(72): [ 97  91 177 124 137 217 147  92 121 125 170 132 164]
(32): [115 107 152 180 159 100 117 111 173 140 164  96 183]
(45): [117 155  81 159 100 180 117  98 153 124 101 141 137]
(82): [136 145  99 136 148 127 113 154  99 144 108 134 112]
(105): [ 93  85 170 131 116 118 138 101 118 121 189  51 167]
loc: [155] : (45), 1
[159 100 180 117] : (45)
loc: [98] : (45), 7
[137 217 147] : (72)

(56): [ 57 156 162  84  40]
(77): [ 92 121 126 110 101]
(39): [145  81 102 163 145]
(31): [109 111  80 119 106]
succ: [121] : [126]
loc: [162] : (56), 2
[145  81 102] : (39)

(20): [ 93 137  83 111 144 158 138 145 101 121 141 113 118 172 138 148 121 133
 131 170 100 152  83  87 114 136 134 165 101 101 155 151 106 140 146 157
 134 170 144 112 119 129 110 128 114 178 135 146 140 143 148 137 135 115
 137 136 120 132]
(55): [ 93 137  83 111 144 158 138 145 101 121 141 113 118 172 138 148 121 133
 131 170 100 152  83  87 114 136 134 165 101 101 155 151 106 140 146 157
 134 170 144 112 119 129 110 128 114 178 135 146 140 143 148 149 170  94
 159 126 109 147]
(92): [152  83  87 114 137 133  92  92 135 168 158 134  82 141 122 162 108 119
  98 166  86 122 129 130 112  91 126 118 141 108 140 174  92 115 149  74
 124 161 145 176 130 194 101 103 119 141 112 138  41 156 155 155  42 121
 150  99 139 101]
size: [ 93 137  83 111 144 158 138 145 101 121 141 113 118 172 138 148 121 133
 131 170 100 152  83  87 114 136 134 165 101 101 155 151 106 140 146 157
 134 170 144 112 119 129 110 128] : 44
[ 93 137  83 111 144 158 138 145 101 121 141 113 118 172 138 148 121 133
 131 170 100 152  83  87 114 136 134 165 101 101 155 151 106 140 146 157
 134 170 144 112 119 129 110 128 114 178 135 146 140 143 148 149 170  94
 159 126 109 147] : (55)
loc: [99] : (92), 55
succ: [86] : [122]

(120): [ 41  84 111  42 188 146 111 199 184 216 167 124  81 224 187  50 120 187
 107 152 198  51 198  81  55  48 184  42 209 122 181  66 136 201 105  41
 156 195 210  36 188  79  45 119 135 167 167  52 223  50 199]
(83): [182  99 192 145  63  68 192 141  63  73  64 188 197  95 152 131  78 152
 193  67  65 131  65 101 193 189 155 184 129 189  63 196  72  65  85 182
  66  64 129 165  63 197 186 190 184  64  64 191 102 131 141]
(46): [155  95 173 125  82  80 173 146  81  94  80 172 173 112 153 116  84 153
 174  79  85 116  85  96 166 161 155 156 137 172  81 170  81  86  87 155
  79  84 137 140  82 172 159 173 170  79  79 164 118 116 146]
(85): [143  73 188 103  83  69 188 174  80 107  74 189 178 134 180  92  67 180
 187  70  89  92  89  74 162 154 181 146 164 189  79 170  67  91  68 143
  71  87 165 122  83 177 150 189 190  74  74 158 142  92 174]
(91): [133  53 203  82  87  60 203 203  83 123  71 207 185 159 208  70  53 209
 201  63  96  70  96  53 159 147 210 136 193 207  81 172  56 100  51 133
  65  94 194 105  87 183 141 206 210  71  71 154 168  70 203]
(24): [183 131 160 167  75  94 160 104  77  68  84 153 174  74 113 158 108 113
 162  91  72  70  96  53 182 183 116 183  94 154  78 179  99  71 117 183
  89  73  94 178  75 174 183 156 147  84  84 183  78 158 104]
succ: [77] : [68]
[133  53 203  82  87  60 203 203  83 123  71 207 185 159 208  70  53 209
 201  63  96  70  96  53 159 147 210 136 193 207  81 172  56 100  51 133
  65  94 194 105  87 183 141 206 210  71  71 154 168  70 203] : (91)

(49): [156 144 138 158 142 159 140 117 140 111]
(40): [159 146 139 161 143 163 141 114 141 108]
(5): [137 134 131 138 133 138 132 124 132 123]
(42): [135 127 124 129 131 126 126 133 132 132]
(171): [143 164 133 164 110 155 140 102 141  87]
(147): [172 114 111  76  76 200 149  71 121  91]
(60): [159 115 123 148  94 161 113  36 100 122]
(7): [ 99  95 131 113 111 135 107 147 106  94]
(187): [140 164 164 143 102 110 133 155 173 124]
(133): [155 105  97 150  74 160 115  47 111 124]
size: [143 164 133 164 110 155 140 102 141  87] : 10
[143 164 133 164 110 155 140 102] : (171)
succ: [200] : [149]
[160 115] : (133)

(176): [135 120 111 118 149 162 196 168 191 109 147 140 193 136 175 180]
(123): [126 185 185 115 133 102 183 162 157 108 167 120 140 155 137 141]
(146): [164 203 134 120 104 114 195 140 132 153 120 107 117 157 116 175]
(175): [100 136 106 100 145 128 110 121 102 143 101 141 129 125 148 111]
(188): [137 146 114 123  66 118 158  76  89 169 122 124  93 132 113 158]
(186): [ 75  94 100  96 154 150 122 106 126  99 166 129 180 106 208 104]
(177): [ 95 169 141 150 114 122 202  96 183 143 146 130 140 142 144 176]
(152): [144  89  88 161 101 159 147  89 152 129 146 142 145 111 141 158]
(136): [112  75 152 125 137 123  68 132 106 101 147 135 120 111 119  81]
(11): [150 148 151 191 101 129  89 152 142 147 150 181 130 144 124 116]
[135 120 111 119] : (136)
succ: [193] : [136]
succ: [128] : [110]
succ: [195] : [140]
[101 159 147  89 152 129] : (152)
size: [126 185 185 115 133 102] : 6

(21): [193  58 182 148 199  88]
(67): [173 101 168 137 175 104]
(104): [219  69 169 166 192 102]
(43): [137  75 166 128 177  86]
succ: [169] : [166]
[ 58 182 148 199] : (21)

(145): [143 167 192 134  97 131 109 124 164 113 109 134 112 124 176 121 129  83
 102  86 118 149 108 117  99 165 119 144]
(69): [199 155 147 128  90 130 149 144 147 163 117 167 171 150 139  88 132  94
 101 153 130 111 129 115 112 129 109 107]
(132): [126 175 120 171 108 140 120 132 112 111 141 123 118 116 125 132 112 149
 111 117 154 162 135 106 101 146 113 154]
(178): [140 120 130 118 159  97 128 126 139 160 150 159 128 113 122 134 114 108
 114 128 176 106 111  99 170 202 147  97]
(198): [111 131 114 141 101  90 131 137 109 180 104 137  85 111  96 104  95 136
 137  91 131 119 114  94 118 153 137 134]
(4): [144  96 126 117  93 102 118 120 153 130 111 126 134 158 122 136 147 169
 128 202 116 109 118 165  91 107 112 147]
(183): [173 103 134 138 112 108  88 122 118 142 179 127  95 107 149 116 106 116
  94 118 115 123 137  98 135 120 110 138]
(211): [113 115 122 143 146 148 123 173 132 207 146 136  93 117 144 121 115 170
 133 135 132 113 118  88 109 100 127 111]
(13): [138  88 123 121 158 165  93 139 155 106 169 111 111 147 108  91 108 144
 173 129 153 112 161 102  95 119 171  97]
(99): [119  92 141 126 165 196 127 207 110 102 129 146 128 165 111 104 104 107
 160 144 110 124 130 101 117 110 137 123]
(168): [135 166 150 181 132 101  82 100 118 155 122 185 101 161 117 123 174 185
 174 155 110 113 189 104 104 108 116 123]
(62): [139  97 114 131  98 102 218 114 167 105 156  98 165 119 159 197 105 157
 114  87 155 172 115  93 115 139 128  91]
[140 120 130 118 159  97 128 126 139 160 150 159 128 113 122 134 114 108
 114 128 176 106 111  99 170 202 147  97] : (178)
succ: [156] : [98]
succ: [85] : [111]
loc: [197] : (62), 15
loc: [85] : (198), 12
[135 166 150 181 132 101  82 100 118 155 122 185 101 161 117 123 174 185
 174 155 110 113 189 104 104 108 116 123] : (168)
succ: [162] : [135]

(61): [115 116 172 207]
(26): [ 96 140 123 133]
(158): [125 112 129 224]
(119): [139 167 126 143]
(76): [ 80 132 153 149]
(37): [143 100 144 128]
loc: [144] : (37), 2
loc: [125] : (158), 0
succ: [116] : [172]
succ: [153] : [149]
loc: [126] : (119), 2
size: [143 100 144 128] : 4
[ 96 140 123] : (26)

(90): [125 157 153 145 148 142 145]
(181): [168 158  77 151 159 150 142]
(127): [112 155 144 170 158  77  45]
(106): [143 143 141  85 147 150 158]
(174): [133  84 156 102  42 164 172]
(154): [134 151 134 149 143 158 146]
(10): [121 145 143  44  91 167 159]
(68): [163 140 159 161 143 144 142]
(29): [172 142 145 163 156 139  81]
succ: [148] : [142]
[134 151 134 149 143 158 146] : (154)
loc: [85] : (106), 3
size: [112 155 144 170 158  77] : 6
succ: [121] : [145]
[170 158  77] : (127)

(47): [138  89 202 149]
(173): [145 140 150 106]
(16): [118  79 141 206]
(57): [138 158 146  95]
(107): [44 88 84 88]
(208): [151  88  84  88]
(17): [ 84  84 125 103]
(163): [129 132  97  84]
(185): [188 127 139 107]
(170): [141 162 132  84]
(94): [136  96 195 136]
succ: [79] : [141]
loc: [97] : (163), 2

(108): [163 108 108 145 142 121 114 158 137 139 140 121 100 104 112 139 179 177
 168 132  92 132 137 148 123 149 138 104 107 161 128 105  97 116 130 154
 127 114  89  93 138 152 136 106 138  77 121 140  72 141 152 112 107 162
 149 160 142 128 144 133]
(80): [127 136 127 120 139 102 139 158 147 115 128 123 129 118  96 140 136 161
 142 107 105 139 122 144 107 121  86 153  93 149 135 108 106 149 131 142
 125 155 128 102 132 133 109 132 146 120 118 129 124 130 128 107 121 153
  87 142 135 172  99 144]
(75): [141 113 108 138 121 111  96 113 137 134 126 124 128 133 101 144 141 126
 140 128 107 123 167 133 123 166 120 102 114 108 121 101 117 127 122 163
 132 116 112 116 156 128 165  98  88 115  98 135  91 111 160 131 117 114
 144 121 102  92 148 116]
(195): [128 125 113 124 146 128 122 150 124 133 132  90 113 116 131 157 146 160
 168 131 110 132 128 121 152 168 119 143 118 134 114  99 118 119 119 143
 143 126 128 109 124 137 166 121 143 105 100 143 109 143 173 113  86 148
 134 150 128 126 139 118]
(196): [117 137 109 127 112 112 105 140 145 126 144  98  76 152 117 169 148  69
 160 154 119 119 154 152 105 137 114 171 107 124  99 143 127 124  82 167
 114 161 113 149 149 139  58 108  94 154  94 154 100 102  96 176 143 106
 125 154 113 106 126 130]
(9): [141 103 129 130 132 120 107 152 148 126 103 118 128 134  99 139 135 171
 147 112  95 152 148 130 125 147  90 122 103 140 137 104 111 133 163 117
 117 118 105  84 142 148 149 128 163 109 124 134 115 128 164  92 116 147
 114 130 128 152 108 141]
(28): [140  76 118 134  95  94  81 125 149 117 104 123 129 149  72 154 145 122
 143 122  64 119 189 145 124 172  95 129  96  98 130 126 106 137 137 171
 111 131  85 105 162 117 137  95  94 135  79 132  98 122 147 147 131 116
 136 124 106  96 103 128]
(117): [101 143 126 131 120 166 115 140 135 148 120  96 103 178 174 143  87  89
 136 157 143 152 159 104 127 128 120 123 138 140 110 138 168 112 127  85
 106 126 128 141 160 189  90 153 158 128 141 149 140  99 129 120 141  96
 149 103 129 130 147 130]
(199): [126  92 127 126 111 117 130 154 149  99  95 117 179 114 129 133  86 137
 142 136  87 134 155  99 104 129  93 144 143 112 104 151 105 115  98 129
 139 153 129 148 143 166  88 143  83 159  80 120  97 109 127 152 150 104
 132 114 139 180 122 164]
(205): [139 123 120 129 142 119 133 133 140 123 126 131 156  98 120 121 122 151
 131 122 124 149 130 116 109 130 104 112 125 129 123 106 110 127 121 127
 150 118 139 122 121 141 137 131 108 113 109 123 110 105 142 111 120 129
 114 123 129 152 138 146]
(73): [130 148 119 133 158 135 124 148 131 150 141 108  95 133 140 142 146 164
 156 126 138 135 122 138 130 141 126 113 118 161 125  83 129 125 137 117
 118 112 122  86 141 151 156 125 176  87 153 130 111 129 164  87 100 151
 127 138 133 141 146 120]
(111): [115 162 123 121 135 131 118 133 148 135 132 103 101 149 140 146 117  91
 136 143 156 143 143 131  99 114 104 132 131 144 112 122 143 125 108  98
 121 138 138 138 140 168  95 139 147 133 138 141 130  83 111 117 138 113
 102 127 117 145 131 144]
[138  77 121 140] : (108)
[115 162 123 121 135 131 118 133 148 135 132 103 101 149 140 146 117  91
 136 143 156 143 143 131  99 114 104 132 131 144 112 122 143 125 108  98
 121 138 138 138 140 168  95 139 147 133 138 141 130  83 111 117 138 113
 102 127 117 145 131 144] : (111)
size: [101 143 126 131 120 166 115 140 135 148 120  96 103 178 174 143  87  89
 136 157 143 152 159 104 127 128 120 123 138 140 110 138 168 112] : 34

(138): [ 97 116 168 171 132  39 109 140  82 185  69  89 154  98 116 136 140 133
 161]
(102): [129  99 168 160 145 126 109 106 142 140 144 169  99 145 153 135 119 198
 148]
(71): [ 97 116 168 171 132  39 109 108  82 185  69  89 154  98 116 136 140 124
 161]
(41): [129  99 168 160 145 126 109 106 142 178 115 104  64 140 126 167  93 172
 122]
[129  99 168 160 145 126 109 106 142 140 144 169  99 145 153 135 119 198
 148] : (102)
[ 97 116 168 171 132  39 109 108  82 185  69  89 154  98 116 136 140 124
 161] : (71)
size: [97] : 1
size: [129  99 168 160 145 126 109 106 142 140 144] : 11
size: [ 97 116 168 171 132  39] : 6

(78): [131 119 121 138 108 121 123 110  88 121 130 124 128 139 149]
(50): [129 169 156 141 121 131 132 101 151 106 139 153 137 113 116]
(114): [144 106 128 132 119  84  86 150 199 122 120 165 150  89  54]
size: [129 169 156 141 121 131 132 101 151] : 9
succ: [141] : [121]
[132 119] : (114)
loc: [122] : (114), 9
[121 138 108] : (78)
size: [129 169 156] : 3

(44): [112 120  75 112 176 141 155]
(184): [125  98 119 136  88 140 121]
(116): [124 144 133 110 159 110 133]
(19): [159 158 161 174 108 149 117]
(161): [132 143 130 129 147 128 133]
(149): [141 179 122 126 199 138 149]
(201): [123  88 136  98 140 121 119]
(79): [122 102 112 131 104 139 127]
(15): [140 148 153 139 127 124 121]
(118): [106  89 112 102 106 115 125]
(88): [106  86 118  99  99 110 121]
loc: [75] : (44), 2
loc: [128] : (161), 5
[ 98 119 136  88 140 121] : (184)
size: [141 179 122 126 199] : 5
[133 110 159 110] : (116)

(197): [82 73 68 81 71 63 69]
(180): [53 77 68 62 72 74 46]
(65): [200 180 199 198 169 200 203]
(84): [200 173 187 193 167 195 201]
(112): [112 100 106 112  90  96 102]
(155): [ 69  98  85  76  98 198  67]
(109): [184 173 179 180 173 189 190]
(3): [124 197 122 126 105 113  86]
(81): [206 138 162 191 129 174 194]
(2): [200 180 199  84  90  76  78]
(203): [200 180 199  84  90  76  90]
loc: [203] : (65), 6
succ: [187] : [193]
succ: [85] : [76]
succ: [73] : [68]
loc: [206] : (81), 0
[200 180 199  84  90  76  90] : (203)
loc: [167] : (84), 4

(59): [127 169 128  91 160 187]
(12): [147 103 110 186  91 122]
(128): [101 121 116 150 141 168]
(134): [132 109 152 115 166 195]
(52): [165 147 129  73 123  77]
(150): [ 92 155 108 179 192 159]
(130): [138 162 116 159 144 161]
(172): [146 176 141 116 162 136]
(162): [149 143 122  46 150  82]
succ: [123] : [77]
loc: [144] : (130), 4
size: [147 103 110 186  91 122] : 6
size: [149 143 122  46 150] : 5

(14): [126 126 123 128 126 136 126 126 131 135 151 115 127 120 127 130]
(122): [158 133 132  97 124 136 122 112 150 124 151 109 128 107 119 170]
(129): [126 126 123 128 126 131 126 126 131 135 123 115 127 120 127 136]
[126 126 123 128 126 136 126 126 131 135 151 115 127 120 127 130] : (14)
[158 133 132  97 124 136 122 112 150 124 151 109 128 107 119 170] : (122)
loc: [170] : (122), 15
size: [126 126 123 128 126 131 126] : 7
size: [158 133 132  97 124 136 122 112 150 124] : 10

